In the rows, 128 means zero.
Each row of numbers belongs to one of the objects below and depends on some of the facts about them. Some rows are named. Which object is each other row?

Facts:
[feplam batrugru fosul supelol medafli pebos grogre gilom febrem vedem fota grabrak triklu fupek plavutos klarak vigus disken drotar skipil galo gekla vifim motil klalal ruklom zetru vufli flodril suklo trustil griplek drapon kluti klota foge ziklu nozum besken vodrom kapom luplo pudusko kletis pustik lufori stunak pludra kitrum gruskiklur zugrekli kluklok flogiklim lamon fere mevu fuzam breklir nadris drire briga pludrir vimudo floplesar baflak dastu mefomi stidem navi vate brabos reklu dradros flekim klobrun muno lustonur klostastun bekla zeflun zevogril femal zutatin stubrus gidamis gruklek brubu tresuk gokle taflozes femar vadre merik rudrosuk] π 880
[skosin rilor mefek vadral vaplas flades stepil trure kelel mebar gruraki vulek zadres gebra pletim timu lotum bevok soflagral guzu klestis kive zipel leklo sotek nalo napaskir niflo kikil] π 864
[talim skikidom flaveklen lutremem brodon rusel stigri stesi nadom rumun stepim rogruros paklir pifin zabrem sokek konopo teflo stolekem roben gripam lapi baplalon gadrel zigres lugi gubak baples bruza kune] π 638
Ω stepil <- feplam medafli pludrir
Ω vadral <- medafli drapon
Ω batrugru <- medafli
Ω galo <- medafli
Ω zetru <- talim
Ω gadrel <- talim mevu
Ω stesi <- pebos sotek dastu
Ω guzu <- pebos disken baplalon
Ω plavutos <- pebos klalal suklo gruklek
Ω gripam <- pebos bevok luplo
Ω nozum <- rilor mefomi
Ω floplesar <- rilor
Ω klobrun <- rilor stubrus
Ω lamon <- rilor stepim
Ω febrem <- mefek rogruros
Ω gekla <- mefek luplo
Ω fupek <- grabrak dastu
Ω timu <- grabrak paklir
Ω vate <- triklu suklo
Ω griplek <- triklu foge
Ω vulek <- triklu lotum
Ω kikil <- vaplas gebra lufori breklir gubak vadre
Ω zadres <- klarak skipil gruraki
Ω kluti <- flades klalal brabos
Ω kluklok <- stigri dastu flekim
Ω gilom <- skipil bruza
Ω kletis <- skipil
Ω ruklom <- nadom lotum
Ω vimudo <- stepim
Ω sokek <- stepim
Ω brodon <- gruraki drapon baflak bruza
Ω fota <- gruraki
Ω vedem <- gruraki pludrir
Ω klota <- motil
Ω lutremem <- motil baplalon dastu
Ω gidamis <- motil
Ω skikidom <- klalal brabos
Ω kitrum <- klalal
Ω reklu <- suklo besken
Ω nadris <- suklo mevu gruklek
Ω kune <- rogruros
Ω konopo <- paklir kapom muno
Ω flodril <- drapon
Ω stunak <- lotum
Ω trustil <- bevok pustik lugi
Ω roben <- foge fuzam baplalon baflak napaskir
Ω vigus <- foge
Ω flogiklim <- foge
Ω pludra <- zabrem
Ω bekla <- zabrem
Ω zigres <- besken
Ω baples <- besken
Ω klestis <- besken
Ω gruskiklur <- luplo
Ω vufli <- pudusko
Ω navi <- pudusko drire lugi zutatin
Ω teflo <- pudusko nalo zevogril
Ω fosul <- pudusko baflak
Ω niflo <- pudusko pustik gruklek
Ω fere <- pustik
Ω ziklu <- pustik
Ω kelel <- pustik
Ω trure <- lufori
Ω rumun <- lufori brabos
Ω flaveklen <- lufori fuzam
Ω taflozes <- mevu
Ω stolekem <- mevu
Ω vifim <- mevu
Ω tresuk <- mevu pludrir
Ω vodrom <- breklir
Ω zipel <- breklir zutatin
Ω lustonur <- breklir
Ω stidem <- lapi
Ω soflagral <- drire femar
Ω leklo <- briga mefomi femar
Ω gokle <- baplalon
Ω klostastun <- sotek lugi
Ω skosin <- baflak
Ω rudrosuk <- dastu
Ω femal <- brabos
Ω merik <- lugi
Ω kive <- zevogril
Ω zugrekli <- stubrus
Ω dradros <- gruklek
Ω rusel <- gruklek
Ω grogre <- brubu
Ω drotar <- napaskir
Ω pletim <- napaskir
Ω supelol <- femar

Some rows with their names:
gekla: [124 118 127 145 124 123 150 127 125 166 113  94 117 148 143  91 127 175
 140 130 130 132 114 122 118 129 148]
mefek: [157 113 144 154  92 122  99 111 115 142 136 120 100 140 135 120  92  72
 147 113 108 123 145  92 129 129 112]
griplek: [ 76 120 123 125 171 125 111 124 122 157 115 126 125 109 126 125 134 176
 134  95 134 123 149 127 117 128 146]
foge: [126 117 118 112 155 115 147 115 133 144 103 135 122 102 137 147  95 147
 121 120 126 119 169 128 138 147 113]
gadrel: [ 88 114 161 182 136 127  33 106 123 111 162 113 149 107 121 117 174 109
 129 117 130 131 145 142 115  73 126]
gruraki: [154 111 126 158 103 122 155 113 134 148 141 148 121 131 102 137 115  48
 134 111 112 116 140 101 143 116  71]
gilom: [ 89 120 106 146 138 127 203 129 134 178 112 122 132 137 114  89 145 151
 130 115 133 123 123 134 128 108 121]
zeflun: [119 119 113 142 141 118 138 117 133 146 128 121 117 125 140 115 127 155
 134 127 126 125 116 132 132 133 139]
rudrosuk: [144 116 134 126 143 109 152 119 142 153 108 101 116 118 104 113 137 157
 140 115 129 136 109 131 130 117 161]
zigres: [ 87 120 175 163 135 128  28 104 117 106 153 113 140 106 129 111 137 115
 129 121 126 130 165 134 116  94 127]
drire: [123 116 125 144 122 114 209 113 134 148 141 111 106 119 153 141 101 155
 123 123 119 117  88 148 139 156 135]
klobrun: [ 79 129 111 157 152 128 160 129 110 144 129 121 102 122 140  92 131 169
 145 124 119 130 105 132 134 127 160]
pudusko: [125 112 125 136 116 115 217 112 147 152 132 110 118 122 158 157  95 152
 114 116 119 114 116 147 139 167 112]
ruklom: [ 82 122 121 139 172 124 114 122 131 156 127 124 125 112 134 124 141 164
 135 102 130 125 118 131 122 121 147]
suklo: [151 115 112 137 149 113  64 107 147 132 127 112 132 116 182 167 115 145
 130 135 126 122 166 126 132 149 124]
pludra: [111 119 114 144 147 118 146 120 127 159 124 115 116 129 139 103 139 162
 138 122 128 128 105 133 127 123 146]
lapi: [121 118 171 159 117 123  84 103 112 100 148 122 120 102 124 104 117 103
 121 136 121 130 153 141 128  92 116]
gebra: [138 111 149 143 114 113  76  97 122 148 180 160  84 129 126 115  99  82
 137 102 114 111  86 103 128 108 124]
leklo: [ 73 122 145 170 125 129 129 119 100 147 164 123  95 127  98 117 123  92
 153  76 107 122  92 105 124 126 142]

Name these rows:
No name comes twice in this set of rows, the named rows included.
[175 113 129 121 124 110 120 113 139 139 103  93 124 128 163 138  95 146
 128 140 126 131 152 124 136 155 130] | pebos
[ 92 113 156 150 125 121  88 106 115 176 189 153  91 136 103  90 130 104
 144  69 123 114  43  99 108  88 149] | kikil
[131 124 132 164 116 123 104 114 108 120 150 140  86 113 131 130  87  70
 149 120  97 123 127 105 148 134 117] | rilor
[126 117 112 127 168 120  92 114 136 134 116 130 124 103 162 165 109 150
 127 121 126 121 170 131 136 149 125] | triklu
[ 66 117 169 164 115 135 149 121 106 141 132 122 147 115  81  80 154 109
 122 108 134 127 154 142 115  72  95] | brodon
[148 114 121 130 127 105 140 102 144 154 155 145  92 118 165 117  93 152
 119 134 123 117  70 142 141 132 138] | breklir
[151 111 139 147 111 120  52 104 113 146 155 132 107 138 149 117  98  75
 145 110 117 120 135  87 125 119 118] | flades
[130 117 167 156 104 124  77 106 110  96 134 114 119 116 140  98 105 104
 124 152 120 133 169 137 131 101 112] | rogruros
[121 115 122 142 131 115 199 115 143 152 136 114 114 114 150 141 111 152
 124 127 123 119 118 144 139 152 127] | zevogril
[163 115 120 133 115 112 157 116 131 142 111  93 112 139 163 114 103 144
 133 148 122 130 136 123 135 147 125] | luplo
[ 89 110 159 157 110 121 128 107 118 163 183 140  93 128 108 116 125  98
 143  75 116 115  50 111 116 114 137] | zipel
[ 80 117 154 171 108 126 152 116 112 153 167 120 104 125  99 130 122  97
 149  77 108 119  86 114 121 132 135] | soflagral
[129 112 147 127 124 120 108 109 113 145 132 145 109 105 100 141  92  70
 136  85 113 117 153  96 133 132  97] | napaskir
[100 116 128 143 148 123  94 121 132 167 121  91 134 135 159 126 143 175
 139 111 138 127 125 120 103 137 157] | plavutos
[162 110 159 148  98 112 120 104 129 138 143 108 100 125 109 151 101  74
 144 101 109 126 116  96 129 140 119] | sotek

The same objects again, as new rows of numbers:
Some rows with their names:
kune: [114 129 131 135 120 128 113 172 126 124 124 123 137 135 123 138 123 125
 149 137 131 109 133 129 137 146 117 129 136 125 144 143 127 132 133 126
 135 116 130 122 134]
paklir: [139 122 140 127 122 133  94 130 102 118 116 119 125 143 129 108 134 141
  98  95 156 219 149 134 128 162 108 130 135 111 135 161 120 123 128 132
 129 112 132 120 136]
supelol: [120 135 123 130 130 127 124 132 126 128 132 133 125 137 124 133 128 125
 117 131 109 136 119 128 127 130 127 127 119 134 121 123 133 136 136 123
 132 139 118 126 129]
skipil: [136 125 134 122 132 128 131 102 126 133 131 138 138 137 134  89 132 144
 140 100 110 135 123 124 131 125 129 136 132 130 105 116 130 123 164 136
 127 130 150 127 136]
niflo: [121 119 134 133 132 132 143 145 137 129 127 126 115 128 120 149 128 124
 156 172 140 149 133 129 134 101 136 125 134 130 129 134 129 122 100 130
 122 100 122 140 125]
zugrekli: [123 133 121 129 127 126 131 136 126 128 131 135 125 131 125 136 130 124
 121 130 116 134 117 129 128 133 128 128 122 132 121 122 131 132 141 123
 131 139 116 128 128]
stesi: [117 127 134 140 117 131 133 167 120 126 124 126 140 132 125 144 121 128
 147 138 128 101 123 132 135 152 116 127 138 124 148 147 131 133 128 128
 129 134 135 122 133]
zetru: [125 134 121 129 127 125 133 140 127 128 130 134 126 130 125 137 130 125
 124 130 117 130 117 129 127 134 128 128 122 131 121 123 132 132 141 123
 130 139 115 130 128]
fota: [124 132 122 130 127 126 134 138 126 130 131 138 127 134 125 131 132 127
 130 129 113 133 116 127 131 131 129 130 124 132 116 122 132 130 152 124
 130 135 116 130 130]
gripam: [125 122 135 144 117 137 134 174 118 128 125 133 141 134 123 149 118 129
 146 141 118 116 126 133 136 147 110 129 138 121 149 142 126 125 126 127
 130 141 139 123 134]
gubak: [146 136 132 137 131 123 134 125 130 121 123 115 146 144 148 132 121 143
 118 108 151  42 165 105 122 150 149 135 130 128 157 153 105 113 132 132
 130  97 137 118 132]
kluklok: [116 147 119 125 118 112 157 126 128 122 128 113 132 124 135 124 138 130
 127 122 123  72  92 133 127 157 147 121 126 141 118 143 154 150 144 129
 114 148 125 125 126]
pustik: [149 123 130 126 132 128 132 104 123 128 130 128 136 123 132 123 127 138
 113 122 127 143 126 135 121 119 132 132 118 120 123 117 128 128 120 128
 124 156 144 126 126]
vate: [125 134 122 127 127 126 133 139 126 130 130 137 125 126 125 140 128 125
 122 131 121 127 116 131 127 139 125 127 124 129 122 120 130 129 144 123
 131 139 115 131 126]
lufori: [146 134 123 125 136 124 138  87 127 129 129 129 132 129 143 125 127 136
 100 102 140  82 140 115 115 140 147 132 121 131 133 124 116 121 140 130
 128 125 121 127 125]
gekla: [129 130 123 134 126 131 139 139 124 130 131 139 127 129 125 140 128 127
 122 131 108 139 114 130 128 131 123 128 123 129 122 122 131 128 137 123
 128 152 121 131 128]
gokle: [123 130 120 131 125 128 130 127 122 130 130 139 127 126 126 138 130 120
 121 128 118 125 113 128 127 133 128 128 124 132 125 123 132 134 139 124
 131 141 110 127 127]
tresuk: [128 136 119 127 124 128 132 148 135 128 130 130 124 122 125 136 132 122
 123 127 115 128 120 128 130 121 124 128 123 129 120 120 128 127 137 120
 130 140 122 134 127]
timu: [118 122 134 134 128 135 137 140 129 127 124 128 108 134 120 139 133 123
 138 152 135 183 131 126 133 111 128 122 137 131 126 145 128 119 107 132
 121  96 116 139 129]

Which object is each row?
No name comes twice in this set of rows, the named rows included.
[138 116 140 129 131 139 140 113 140 131 126 121 119 120 128 118 125 131
 137 138 130 152 143 127 130  92 126 124 141 126 133 130 122 111  89 136
 117 112 153 136 126] | mefek
[136 112 136 118 140 122 120 107 142 123 126 103 124 118 129 124 133 131
 157 164 175 146 151 133 128  83 151 129 127 121 127 128 127 128  77 134
 120  89 137 135 120] | nalo
[150 135 120 114 121 132 122 129 157 125 128 111 127  99 133 104 134 122
 109  94 120 124 139 127 127  93 121 129 127 120 122 110 119 115 114 119
 127 144 156 135 124] | feplam
[145 123 130 126 139 123 111  96 122 122 132 117 139 136 131 117 128 142
 111 136 129 156 136 134 121  99 140 132 106 121 121 118 133 139  98 128
 125 150 145 117 125] | drire
[116 123 129 127 128 114 100 170 127 117 125 107 143 132 124 147 130 126
 166 164 171 109 140 136 136 134 137 134 124 118 140 141 130 146 117 124
 136 100 119 120 128] | teflo
[149 121 129 127 137 122 120  99 123 123 131 119 141 133 133 122 130 142
 116 135 133 148 133 135 121 101 144 134 108 120 121 118 131 137 105 127
 124 149 142 119 125] | zutatin
[128 112 143 124 131 136 136 111 147 134 127 128 124 129 130  88 134 133
 172 123 122 146 142 118 141  86 130 132 152 132 112 126 125 108 126 142
 121  87 158 136 135] | gruraki
[111 118 140 134 130 134 148 146 138 134 129 139 119 144 120 117 132 131
 179 153 113 148 126 120 144 103 130 130 146 138 112 134 131 114 140 138
 122  86 133 140 136] | zadres
[110 131 133 127 125 123 116 175 124 128 124 127 134 137 124 143 119 129
 155 139 150  97 132 132 135 176 115 127 137 124 142 141 125 131 149 128
 137 109 125 127 130] | skikidom
[128 130 122 132 128 126 134 138 122 128 131 136 128 133 125 141 130 126
 124 137 116 137 116 130 128 128 131 129 119 130 120 122 133 133 136 123
 129 144 116 128 128] | merik
[131 119 138 122 132 134 129 110 144 129 125 115 116 116 128 116 127 127
 139 135 143 142 147 126 129  95 129 123 140 127 133 129 123 115  90 136
 119 101 146 138 124] | lotum
[110 125 129 134 120 128 108 154 122 125 124 124 136 129 125 139 124 117
 149 134 142  98 136 126 135 146 119 129 138 127 150 143 126 136 131 128
 138 109 116 119 132] | flaveklen
[126 130 121 130 129 123 130 136 124 127 131 133 129 131 125 139 132 126
 127 139 123 132 117 130 127 128 134 130 118 130 120 122 133 135 137 123
 131 137 112 129 126] | vufli
[142 114 141 136 128 129 113 135 119 121 125 112 153 134 130 125 121 143
 143 142 143 132 145 136 130 118 127 135 124 112 145 139 127 133  93 131
 126 138 160 113 132] | lugi
[116 120 132 131 131 129 138 144 139 128 127 122 114 128 121 145 131 121
 157 170 142 146 134 127 134  99 138 124 134 132 127 135 130 124 100 130
 123  92 118 140 125] | kive

